Below are the code and all the weights of a small trained network. Each question names an input and a class and asks about switching units off, where a switched-off unit gives its printed mean instead of its output.

import numpy as np


def w(rows, s, z=0):
    codes = np.array(rows[::2]) - 128.0
    scale = np.full(codes.shape[1], s)
    scale[-1] = z or s
    return codes * scale


def norm(h):
    return h / np.sqrt((h * h).mean(-1, keepdims=True) + 1e-5)


def f(y):
    return np.maximum(y, 0)


def log_softmax(a):
    a = a - a.max(-1, keepdims=True)
    return a - np.log(np.exp(a).sum(-1, keepdims=True))


def net(x, mask):
    res = np.array(x, float).reshape(1, 8) / 4 @ E
    u = 0
    for l in range(4):
        y = f(norm(res) @ A[l][:, :-1].T + A[l][:, -1])
        res = res + np.where(mask[u : u + 4], y, B[l][:, -1]) @ B[l][:, :-1]
        u += 4
    return log_softmax(norm(res)[-1] @ U[:, :-1].T + U[:, -1])


A, B = {}, {}
E = w([
[7,131,5],'x0',
[186,13,4],'x1',
[124,120,126],'x2',
[125,138,126],'x3',
[254,166,250],'x4',
[123,120,124],'x5',
[129,124,129],'x6',
[133,133,128],'x7',
],0.0034)
A[0] = w([
[103,156,156,228],'0.n1',
[200,171,133,131],'0.n2',
[164,73,254,166],'0.n3',
[112,189,127,3],'0.n4',
],0.0075,0.0017)
B[0] = w([
[107,137,158,190],'0.n1',
[104,71,194,195],'0.n2',
[104,254,162,254],'0.n3',
[101,88,69,149],'0.n4',
],0.0058,0.0041)
A[1] = w([
[79,86,194,90],'1.n1',
[114,144,177,91],'1.n2',
[234,125,2,249],'1.n3',
[131,92,166,32],'1.n4',
],0.0079,0.0018)
B[1] = w([
[185,172,111,166],'1.n1',
[96,38,133,192],'1.n2',
[149,83,67,254],'1.n3',
[80,8,3,135],'1.n4',
],0.0045,0.0038)
A[2] = w([
[35,86,109,11],'2.n1',
[31,89,118,2],'2.n2',
[254,117,151,44],'2.n3',
[170,182,140,209],'2.n4',
],0.0077,0.00072)
B[2] = w([
[118,251,149,251],'2.n1',
[145,175,119,243],'2.n2',
[254,193,73,233],'2.n3',
[230,159,44,215],'2.n4',
],0.0075,0.0027)
A[3] = w([
[87,203,209,145],'3.n1',
[144,195,59,120],'3.n2',
[187,254,222,92],'3.n3',
[214,71,101,249],'3.n4',
],0.007,0.0014)
B[3] = w([
[96,96,229,206],'3.n1',
[159,2,189,195],'3.n2',
[89,32,81,255],'3.n3',
[82,68,93,184],'3.n4',
],0.0056,0.0069)
U = w([
[43,90,227,184],'0',
[154,40,74,149],'1',
[170,177,223,166],'2',
[229,139,113,9],'3',
[48,247,136,190],'4',
[79,124,41,46],'5',
],0.015,0.0013)

Each question gives the input, the list of numbers given to net, and the class t.
The units are the neurons (one row each of A and B). Each row of codes is followed by its name. A weight is (code - 128) times the scale printed after its matrix; where a second scale follows, it is the last column's (A, B and U).
mask holds one flag per neuron, layer by layer. A switched-off neuron (its flag False) gives its mean, the last column of its row in B, instead of its output. The means were averaged over made-up inputs and are rounded, as every weight is.
A unit's drop is (log p(t) with every unit on - log p(t) with that unit switched off) / (log p(t) with every unit on - log p(t) with every unit switched off).
The circuit of an input: a set's keep is (log p(t) with only the set's units on - log p(t) with every unit switched off) / (log p(t) with every unit on - log p(t) with every unit switched off). Starting from the 12 units with the biggest drops (on a tie, the unit counted first), units are removed one at a time, each time the one whose removal leaves the highest keep (on an exact tie, the one counted first), for as long as the keep stays at least 0.8.
units of the circuit, in order: the units of the circuit, biggest drop first
most important unit: the unit with the biggest drop
k most important neurons: the k neurons with the biggest drops, biggest first
top k neurons in layer l: the k neurons of layer l with the biggest drops, biggest first
drop of u: that unit's drop, to one decimal
input [6,-2,8,2,-8,5,-5,5], class 4: units of the circuit, in order	2.n1; 3.n3
input [-2,-1,-6,8,-4,3,2,8], class 0: most important unit	3.n2
input [-6,-1,-2,1,-3,0,-3,-3], class 0: units of the circuit, in order	0.n3; 3.n3; 2.n3
input [1,-7,6,-6,5,-5,8,4], class 0: 2 most important neurons	3.n3; 2.n3
input [8,-4,5,6,-5,2,8,-7], class 4: top 2 neurons in layer 2	2.n1; 2.n2
input [-6,-4,-6,-5,-3,-6,2,5], class 0: 3 most important neurons	3.n3; 2.n3; 2.n1
input [2,-5,7,-4,8,-6,-3,4], class 0: 2 most important neurons	3.n3; 3.n1
input [7,-6,7,-7,4,-5,1,2], class 0: top 2 neurons in layer 3	3.n1; 3.n3
input [7,-1,2,-2,1,6,2,6], class 0: top 2 neurons in layer 3	3.n2; 3.n1
input [7,-5,3,0,6,-3,-7,3], class 0: drop of 1.n3	0.0
input [8,0,1,-3,-8,-4,3,-5], class 4: drop of 2.n1	0.6
